Here is a tiny trained network, its code and every weight. The questions are about switching its units off for an input and a class, where a switched-off unit gives its printed mean instead of its output.

import numpy as np


def w(rows, s, z=0):
    codes = np.array(rows[::2]) - 128.0
    scale = np.full(codes.shape[1], s)
    scale[-1] = z or s
    return codes * scale


def norm(h):
    return h / np.sqrt((h * h).mean(-1, keepdims=True) + 1e-5)


def f(y):
    return y / 2 * (1 + np.tanh(0.7978845608 * (y + 0.044715 * y**3)))


def log_softmax(a):
    a = a - a.max(-1, keepdims=True)
    return a - np.log(np.exp(a).sum(-1, keepdims=True))


def net(x, mask):
    res = np.array(x, float).reshape(1, 3) / 4 @ E
    u = 0
    for l in range(2):
        y = f(norm(res) @ A[l][:, :-1].T + A[l][:, -1])
        res = res + np.where(mask[u : u + 11], y, B[l][:, -1]) @ B[l][:, :-1]
        u += 11
    return log_softmax(norm(res)[-1] @ U[:, :-1].T + U[:, -1])


A, B = {}, {}
E = w([
[121,211,156,28,36,91,221],'x0',
[1,178,217,124,170,148,38],'x1',
[226,58,214,19,93,115,57],'x2',
],0.0095)
A[0] = w([
[97,224,72,159,139,155,173,141],'L0N1',
[100,53,121,191,110,90,76,26],'L0N2',
[234,75,90,116,76,201,159,88],'L0N3',
[144,33,78,109,102,179,205,152],'L0N4',
[180,135,181,8,130,81,108,115],'L0N5',
[104,163,124,31,101,100,211,100],'L0N6',
[156,33,132,180,171,195,36,49],'L0N7',
[97,167,255,153,214,78,10,126],'L0N8',
[154,98,96,142,43,133,155,24],'L0N9',
[176,74,124,217,176,225,99,3],'L0N10',
[141,99,66,191,129,198,37,77],'L0N11',
],0.0069,0.0065)
B[0] = w([
[144,88,181,171,95,124,93,212],'L0N1',
[151,136,130,108,171,75,172,127],'L0N2',
[70,91,115,110,113,133,118,197],'L0N3',
[55,133,126,113,127,145,97,196],'L0N4',
[145,151,137,248,97,125,122,208],'L0N5',
[119,99,131,145,225,48,111,200],'L0N6',
[137,134,136,183,180,61,114,213],'L0N7',
[61,95,99,76,110,166,120,254],'L0N8',
[86,121,132,69,159,150,121,122],'L0N9',
[104,127,113,125,165,80,94,162],'L0N10',
[168,123,162,124,180,2,147,181],'L0N11',
],0.0095,0.0056)
A[1] = w([
[222,109,204,62,107,174,90,96],'L1N1',
[129,213,198,65,122,58,226,2],'L1N2',
[226,97,190,87,133,133,15,52],'L1N3',
[70,55,143,170,149,51,120,215],'L1N4',
[199,71,25,100,199,171,138,100],'L1N5',
[122,254,126,212,162,193,250,61],'L1N6',
[107,75,14,68,104,181,145,124],'L1N7',
[110,94,138,177,50,226,102,125],'L1N8',
[81,199,52,193,195,154,131,102],'L1N9',
[106,213,164,69,64,63,216,122],'L1N10',
[199,45,5,92,137,158,209,118],'L1N11',
],0.0093,0.0059)
B[1] = w([
[128,103,81,192,121,194,168,152],'L1N1',
[169,90,106,172,185,61,97,160],'L1N2',
[134,110,105,186,113,170,186,167],'L1N3',
[156,181,106,93,96,109,172,252],'L1N4',
[77,144,160,119,158,96,101,149],'L1N5',
[192,100,118,153,82,176,113,158],'L1N6',
[133,196,94,107,101,128,160,150],'L1N7',
[146,149,102,103,154,94,147,152],'L1N8',
[178,45,166,113,95,169,123,167],'L1N9',
[112,84,105,141,206,114,96,185],'L1N10',
[3,144,223,79,163,189,34,169],'L1N11',
],0.013,0.012)
U = w([
[126,60,99,178,238,30,94,166],'0',
[3,131,136,69,119,199,78,201],'1',
[168,68,101,219,61,204,155,206],'2',
[154,236,75,81,81,66,182,181],'3',
[171,154,163,108,143,150,128,4],'4',
[183,173,177,112,174,171,141,11],'5',
[171,159,166,111,137,151,123,3],'6',
],0.018,0.006)

Each question gives the input, the list of numbers given to net, and the class t.
The units are the neurons (one row each of A and B). Each row of codes is followed by its name. A weight is (code - 128) times the scale printed after its matrix; where a second scale follows, it is the last column's (A, B and U).
mask holds one flag per neuron, layer by layer. A switched-off neuron (its flag False) gives its mean, the last column of its row in B, instead of its output. The means were averaged over made-up inputs and are rounded, as every weight is.
A unit's drop is (log p(t) with every unit on - log p(t) with that unit switched off) / (log p(t) with every unit on - log p(t) with every unit switched off).
The circuit of an input: a set's keep is (log p(t) with only the set's units on - log p(t) with every unit switched off) / (log p(t) with every unit on - log p(t) with every unit switched off). Starting from the 12 units with the biggest drops (on a tie, the unit counted first), units are removed one at a time, each time the one whose removal leaves the highest keep (on an exact tie, the one counted first), for as long as the keep stays at least 0.8.
circuit, biggest first: the units of the circuit, biggest drop first
top k neurons: the k neurons with the biggest drops, biggest first
k most important neurons of layer l: the k neurons of layer l with the biggest drops, biggest first
drop when u is switched off: that unit's drop, to one decimal
input [4,-2,4], class 0: circuit, biggest first => [L1N10]
input [7,7,5], class 0: circuit, biggest first => [L1N2; L1N10]
input [0,1,-3], class 3: top 2 neurons => [L0N1; L1N8]
input [1,3,-1], class 3: circuit, biggest first => [L1N11; L1N10]
input [-2,-5,5], class 1: top 2 neurons => [L1N11; L0N1]
input [1,-2,3], class 3: top 2 neurons => [L0N3; L0N5]
input [8,3,-8], class 0: 2 most important neurons of layer 0 => [L0N5; L0N6]
input [1,-6,-6], class 1: top 2 neurons => [L1N11; L0N5]
input [-1,5,6], class 2: 3 most important neurons of layer 1 => [L1N3; L1N11; L1N1]
input [6,4,-6], class 0: circuit, biggest first => [L1N10; L1N2]
input [2,2,-4], class 2: top 2 neurons => [L1N6; L0N8]
input [-3,2,-3], class 3: 2 most important neurons of layer 1 => [L1N4; L1N10]
input [1,-6,6], class 1: top 3 neurons => [L1N11; L0N1; L0N3]
input [3,5,-7], class 2: most important neuron of layer 1 => [L1N6]
input [5,-2,-6], class 2: top 2 neurons => [L1N6; L0N11]
input [7,-8,2], class 1: top 2 neurons => [L1N11; L0N11]
input [7,-7,-4], class 0: top 2 neurons => [L1N10; L1N2]
input [0,-2,3], class 3: top 2 neurons => [L0N3; L1N8]
input [4,-5,-3], class 1: top 2 neurons => [L1N11; L0N11]
input [-3,6,8], class 2: most important neuron of layer 1 => [L1N3]
input [-2,0,2], class 3: drop when L1N4 is switched off => 0.3
input [3,-7,0], class 1: drop when L1N11 is switched off => 0.4
input [4,0,4], class 0: drop when L1N6 is switched off => 0.1
input [6,-7,6], class 1: drop when L0N1 is switched off => 0.2
